[  1  -1 -15 -10   0   8  -2   8   3 -12  13  -2  -6 -20  -6  -6 -22  15
 -16  10   9   0 -26   1  28  -3  -4   1   6   1   8   5 -12  -4  12  10
 -14   6  -4  13  23  -5  -1  -6 -14   6   3   7  -1  -2   3   3  -6   1
  13  -3  -3   5  28 -11  -4   6  10   5  15  15   7  -2  -4   2  -6   0
  -1  -1  -4  -3  -6  -6 -18  -4  -6  -8  10] -> <9>
[  4  -1  -7  -6  -8  16   1   0 -13  -8  13   8 -14  -5  -4  -3  -9  14
  -9  -2  11  -1 -17  11  49  -1  -2 -10   7  -1  -3 -28  -4  -1   4   4
  -7   1  -1  -4   6  -2   0  -4   0   2  14  -3  -8  -1   9   3   0   0
   4  -1   6   3   8   2   1  -4  10  -8  21   8   2  -6  -3  -9  -3   2
   2  -7  -1   0 -15 -17  -8  13  -5 -11   6] -> <9>
[  9 -10  -3 -10   0 -11  -5   2   1  -7  -8   8  -4   1  10   9  15  -3
  -1  -1  -2   3  -1  -9  -3  17  -8  -3  -4   6  19  16   4  -4  -3  -2
   1   5   0  -5   1  -2 -15   2  -1  -3   5   9  -2   3  -5   4   1   2
   7 -15  -1  -8  11  -3  -6  -1  14   1   6   7  -1  20   3  -6   7 -11
   8  -7 -15 -12   3 -12   2  -5   2  16  12] -> <9>
[  6  -4  -5   5   5  13 -12   3   4  -7   7  -2  -9  -3   1  -6 -10  12
  -2  -8   0  -7 -16   3  16  -4  -2  -9  -5  -3  30  -1  -4   2   2  -1
  -4   4  -2   4  10  -3   4  -1  -6   1   0   1  -2   5  -1  -1  -7  -1
   9  -4  10   7  11   0   1   2   2  -4   7  -3   4   4  -7   1  -2  -2
   3   9  -4  -3  -7  -6 -13   5   7  -6  -6] -> <35>
[ -1  -8  -8  -2  -2  -9   1  -2  -5  -8   0   2  -6  -3  -4  -3  -6   6
  -9  -3   9   8  -7  -9  21   5  -7   5   4  -4  -1  -5  -2   2   7   6
  -4   0  -3  -1   6  -6  -5  -6  -1   6  13   1  -2  -5   0   4  10  -1
  -2   1  -2   5  14  -1  -6 -18   8  -1   6   0   1  -8  -3  -5  -6  -1
  -1  -9   1   6 -11   3  -5   7  -4   4  13] -> <9>
[  0 -12 -12  -9  13  20  -1   8  -6  -5  17   4 -12 -13 -10 -12 -19  13
 -19   0   8  -2   4  12  48  -9  -3 -10  -1  -8   5 -11  -3   7  -1  -2
  -4   6  -6  -7  24  -2  -3   5   4   4  -6   1  21   8   4   8  -8   0
   7 -10   2   5  28  -4   1   5  13 -25  27  13   2  -6  -1 -11   3  -5
 -19  -2  -1  -7  -6  -8 -12  -3   6  -6   3] -> <35>
[  2  -3 -13  -8   1   5  -7  -5  -3  -5   9  -4  -3  -5  -6  -4 -11   6
  -5  -1   0   2 -12  -1  -4  -2   5   0   2   2   2  12   1   3  -2   4
  -2   0  -2   3  -1  -8   4  -1  -3   4   4  -4  -1  -6  -1  -2 -16  -4
  12  -4   6 -13   5   0  -2   5   5   5   5  -2 -11  -1  -5  10 -13   0
   5  -1   1 -14  -4  -2  -6   0   6   4  -4] -> <35>
[  6   3 -15  -8  -1   0  -1   7  -5 -10  11  -2  -8  -2   0  -8 -14   5
  -4  -9   4   7  -4   4  12   6  -8  -5   4  -7 -10   5  -3  -6   2   4
  -1   2   4  -3  11  -2   5   2   9   3   8  -4  -5  -7  -6   9   1  -2
  -2 -10   6  -5  19  -6   2   8   3   5  27   0   2 -10   6  -2  -5  -1
   4  -1 -10  -1  -7  -8  -9  11  -1   4   2] -> <9>
[ -2  26  -9  -6  -8 -30  -5   8  -1 -20  -2  -8  -8  -8  -2  -3  28   0
  10  -4  -3   6   9   6 -13  19  -9   8  -3  14   1  24  -7  -6   3  10
   1  -1  -9  -2 -30  -2   4  -2 -12   3  15   6 -29 -23  -5   4  -3  -1
   7  -6   3  -9 -10  12 -12 -22   0   7  -9  -3 -14   0   0   5  -2   3
  29   3  -7  -6   1  -1   0 -14  -1  23  25] -> <9>
[ 20  -3 -29 -16  10  19 -10  11 -16 -10  32  11 -12 -29  -3  -5 -70  20
 -35  -2  14  18 -51   6  70 -13  -9 -18  12 -33  -9 -20  -9  -1  11  -3
  -5   9  -2  -3  70 -10  10   0   9 -12   5   8  -7  19  -5  15  -9   1
   2 -14   3  -3  70  -5   4  38  25  13  49  22  12 -11  -7 -37  -3  -6
 -34  -6  -9 -10 -12 -20 -19  31 -11 -22   0] -> <9>
[  4   5 -12  -7   2  10  -7   1  -3   3   2   0  -2 -12 -10  11   7   8
  -3   1   2  -8 -13  13  -2  -2  14   1  -4  -1  -2   7  -8   2  -1   0
 -16   6   2  -3   2   6  -3  -1  -3   7  -5   0   3  -7   0  -1 -14  -3
   8  -8   1  -5  10  -6  -2   1   1   4   9   0  -2  -2   0   3  -4  -5
   2  -7  -1 -11  -9  -1   0 -15   3  -7  -5] -> <35>
[ -3 -13  -8  -2  -1   7 -10  12  -2  -7  25  -2  -5  -6   0   1   8  22
 -12   1   2  -1 -23   6  18  -1   1  -7   1   3  -1   4   1   0   2   2
  -4   3   9  -3   1  -5  -1   6  -5   7   2  -1   3  -2   4  -3  -2 -23
  10 -11   2   5   0  -2   0   0   8  -4  -9   2   2  -1  -3   3 -19   0
   2  -4   3  -3   1  -2  -2  -6  -3   0   2] -> <35>
[  3  -9  -8 -12  -1   7  -5   4   2 -13  -3   1 -10  -2  -1  -6  18   8
   2   4   0  -7 -19   3   5   7  -8   2 -10   6  -1   5  -2  -2  -2  -7
 -11   9  -1  -3  -7  -6   3  -6  -4   2   8 -10  -2   1   4 -12  -4   2
  14  -3   6   3  10  19  -3 -12   6  -7   1  -2  -1  -1  -4  -1  -2   0
   9  -9  -2  -3   2 -11   0   3   2   2   7] -> <35>
